Below are the code and all the weights of a small trained network. Each question names an input and a class and asks about switching units off, where a switched-off unit gives its printed mean instead of its output.

import numpy as np


def w(rows, s, z=0):
    codes = np.array(rows[::2]) - 128.0
    scale = np.full(codes.shape[1], s)
    scale[-1] = z or s
    return codes * scale


def norm(h):
    return h / np.sqrt((h * h).mean(-1, keepdims=True) + 1e-5)


def f(y):
    return np.maximum(y, 0)


def log_softmax(a):
    a = a - a.max(-1, keepdims=True)
    return a - np.log(np.exp(a).sum(-1, keepdims=True))


def net(x, mask):
    res = np.array(x, float).reshape(1, 4) / 4 @ E
    u = 0
    for l in range(2):
        y = f(norm(res) @ A[l][:, :-1].T + A[l][:, -1])
        res = res + np.where(mask[u : u + 10], y, B[l][:, -1]) @ B[l][:, :-1]
        u += 10
    return log_softmax(norm(res)[-1] @ U[:, :-1].T + U[:, -1])


A, B = {}, {}
E = w([
[175,149,148,131,2,149,41,91,80,139,247],'x0',
[224,156,74,127,123,61,147,107,226,141,171],'x1',
[101,186,155,127,153,78,125,88,95,180,126],'x2',
[180,164,49,68,104,199,191,120,93,213,70],'x3',
],0.0034)
A[0] = w([
[104,183,154,126,152,86,132,94,102,178,132,2],'L0N1',
[146,53,70,141,75,190,99,200,125,85,146,58],'L0N2',
[53,83,168,157,86,169,87,138,33,149,143,64],'L0N3',
[90,126,159,108,131,217,130,142,37,150,122,47],'L0N4',
[178,33,126,135,116,205,140,191,140,83,111,29],'L0N5',
[93,200,139,108,143,97,164,115,123,182,85,112],'L0N6',
[117,85,149,134,48,188,68,98,3,151,177,76],'L0N7',
[89,205,188,148,134,103,96,84,57,197,131,78],'L0N8',
[68,95,142,142,149,176,142,177,80,156,111,37],'L0N9',
[131,116,125,105,94,239,138,142,47,216,78,77],'L0N10',
],0.0056,0.005)
B[0] = w([
[3,128,135,45,219,58,246,27,172,95,176,141],'L0N1',
[36,122,137,52,200,83,159,51,151,69,200,170],'L0N2',
[156,240,184,142,104,48,124,135,207,37,134,212],'L0N3',
[191,206,83,97,135,75,158,128,221,114,75,199],'L0N4',
[36,142,129,13,214,56,194,56,132,62,199,155],'L0N5',
[87,72,87,78,100,139,134,154,169,69,174,190],'L0N6',
[136,84,169,215,194,192,11,79,164,211,132,254],'L0N7',
[70,59,121,66,187,120,175,64,165,31,195,192],'L0N8',
[106,220,131,118,169,99,102,114,209,68,51,168],'L0N9',
[160,36,58,137,94,80,206,227,55,153,117,241],'L0N10',
],0.0058,0.0061)
A[1] = w([
[106,112,209,191,120,131,85,88,119,94,144,119],'L1N1',
[160,199,167,43,193,173,155,62,109,96,130,90],'L1N2',
[65,163,131,122,198,131,184,170,173,116,52,124],'L1N3',
[67,133,185,157,129,66,134,181,137,60,139,113],'L1N4',
[84,128,224,176,115,115,123,198,74,62,152,112],'L1N5',
[49,157,159,158,109,164,158,138,60,101,27,125],'L1N6',
[122,210,188,99,151,179,203,69,34,170,64,10],'L1N7',
[196,254,99,117,72,73,142,147,184,72,121,116],'L1N8',
[55,66,141,70,102,134,144,196,122,65,172,122],'L1N9',
[58,126,150,113,195,169,143,155,120,135,2,112],'L1N10',
],0.0062,0.011)
B[1] = w([
[120,112,96,112,128,173,178,182,106,166,78,196],'L1N1',
[46,124,110,124,133,94,139,103,70,187,127,145],'L1N2',
[151,117,156,153,78,165,68,113,94,146,197,254],'L1N3',
[157,117,63,81,90,167,170,145,86,170,119,216],'L1N4',
[231,141,46,71,85,57,220,155,108,149,90,160],'L1N5',
[199,187,138,129,193,99,119,99,186,127,104,148],'L1N6',
[200,163,113,144,1,167,54,204,93,181,120,128],'L1N7',
[103,192,207,133,162,137,109,138,93,79,30,201],'L1N8',
[79,161,120,154,160,163,118,84,111,150,64,197],'L1N9',
[148,105,193,163,74,117,48,107,179,133,230,183],'L1N10',
],0.0076,0.0064)
U = w([
[168,81,173,205,103,155,43,109,175,180,216,121],'0',
[78,92,99,33,153,97,170,60,153,75,204,103],'1',
[174,206,188,132,146,110,105,128,157,89,57,113],'2',
[196,70,61,119,95,84,202,194,97,181,108,100],'3',
[86,111,130,172,152,150,116,124,90,150,71,216],'4',
[44,99,218,252,99,138,196,225,62,126,161,5],'5',
[41,102,211,244,100,144,190,236,62,119,170,5],'6',
],0.014,0.013)

Each question gives the input, the list of numbers given to net, and the class t.
The units are the neurons (one row each of A and B). Each row of codes is followed by its name. A weight is (code - 128) times the scale printed after its matrix; where a second scale follows, it is the last column's (A, B and U).
mask holds one flag per neuron, layer by layer. A switched-off neuron (its flag False) gives its mean, the last column of its row in B, instead of its output. The means were averaged over made-up inputs and are rounded, as every weight is.
A unit's drop is (log p(t) with every unit on - log p(t) with that unit switched off) / (log p(t) with every unit on - log p(t) with every unit switched off).
The circuit of an input: a set's keep is (log p(t) with only the set's units on - log p(t) with every unit switched off) / (log p(t) with every unit on - log p(t) with every unit switched off). Starting from the 12 units with the biggest drops (on a tie, the unit counted first), units are removed one at a time, each time the one whose removal leaves the highest keep (on an exact tie, the one counted first), for as long as the keep stays at least 0.8.
units of the circuit, in order: the units of the circuit, biggest drop first
most important unit: the unit with the biggest drop
top k neurons: the k neurons with the biggest drops, biggest first
top k neurons in layer l: the k neurons of layer l with the biggest drops, biggest first
drop when u is switched off: that unit's drop, to one decimal
input [-7,-7,-2,-3], class 0: units of the circuit, in order => L1N10
input [-3,-5,1,-7], class 3: top 3 neurons => L1N5, L1N4, L0N4
input [5,-2,4,8], class 3: top 2 neurons => L0N10, L1N3
input [0,5,-1,-7], class 3: top 2 neurons => L0N4, L0N3
input [0,-6,6,6], class 1: top 3 neurons in layer 0 => L0N8, L0N6, L0N1
input [-1,-6,-6,-1], class 1: top 3 neurons => L0N5, L0N2, L1N2
input [0,-3,-8,-6], class 1: top 2 neurons => L0N5, L0N2
input [-1,7,-2,-7], class 2: top 3 neurons => L0N7, L1N8, L0N10
input [-5,2,1,-6], class 3: top 3 neurons => L0N4, L0N7, L1N4
input [0,-7,4,-8], class 3: top 2 neurons in layer 1 => L1N5, L1N4
input [-3,5,-2,2], class 2: top 3 neurons => L0N7, L0N10, L1N8
input [-1,-1,7,7], class 1: top 3 neurons => L0N8, L0N6, L0N1
input [-7,3,-8,5], class 1: top 4 neurons => L0N5, L0N7, L1N2, L0N9
input [-4,3,-2,-1], class 0: most important unit => L0N3
input [5,7,6,1], class 2: top 4 neurons in layer 0 => L0N7, L0N2, L0N5, L0N10
input [-8,-6,-4,-8], class 0: top 3 neurons => L1N10, L1N3, L0N10
input [-7,6,6,-7], class 0: top 4 neurons in layer 0 => L0N3, L0N10, L0N4, L0N8
input [4,-7,3,7], class 2: top 3 neurons in layer 0 => L0N3, L0N4, L0N9
input [3,7,-2,-8], class 3: top 2 neurons => L0N4, L0N7
input [3,-8,-6,5], class 2: most important unit => L0N3
input [0,-7,5,-2], class 2: top 3 neurons => L0N3, L0N4, L1N8
input [-6,-2,-6,1], class 0: top 3 neurons in layer 0 => L0N8, L0N3, L0N6
input [-5,6,0,-1], class 2: top 3 neurons => L0N7, L1N8, L0N10
input [-7,7,-5,1], class 0: top 3 neurons => L0N3, L0N4, L1N3
input [5,-6,-8,2], class 1: top 2 neurons in layer 0 => L0N2, L0N5
input [4,0,6,-1], class 1: drop when L0N8 is switched off => 1.4
input [4,-4,8,3], class 1: units of the circuit, in order => L0N8
input [4,8,1,2], class 2: drop when L1N8 is switched off => 0.2
input [-4,0,1,-3], class 0: drop when L0N3 is switched off => 0.9
input [-6,-2,2,0], class 0: drop when L1N5 is switched off => 0.0
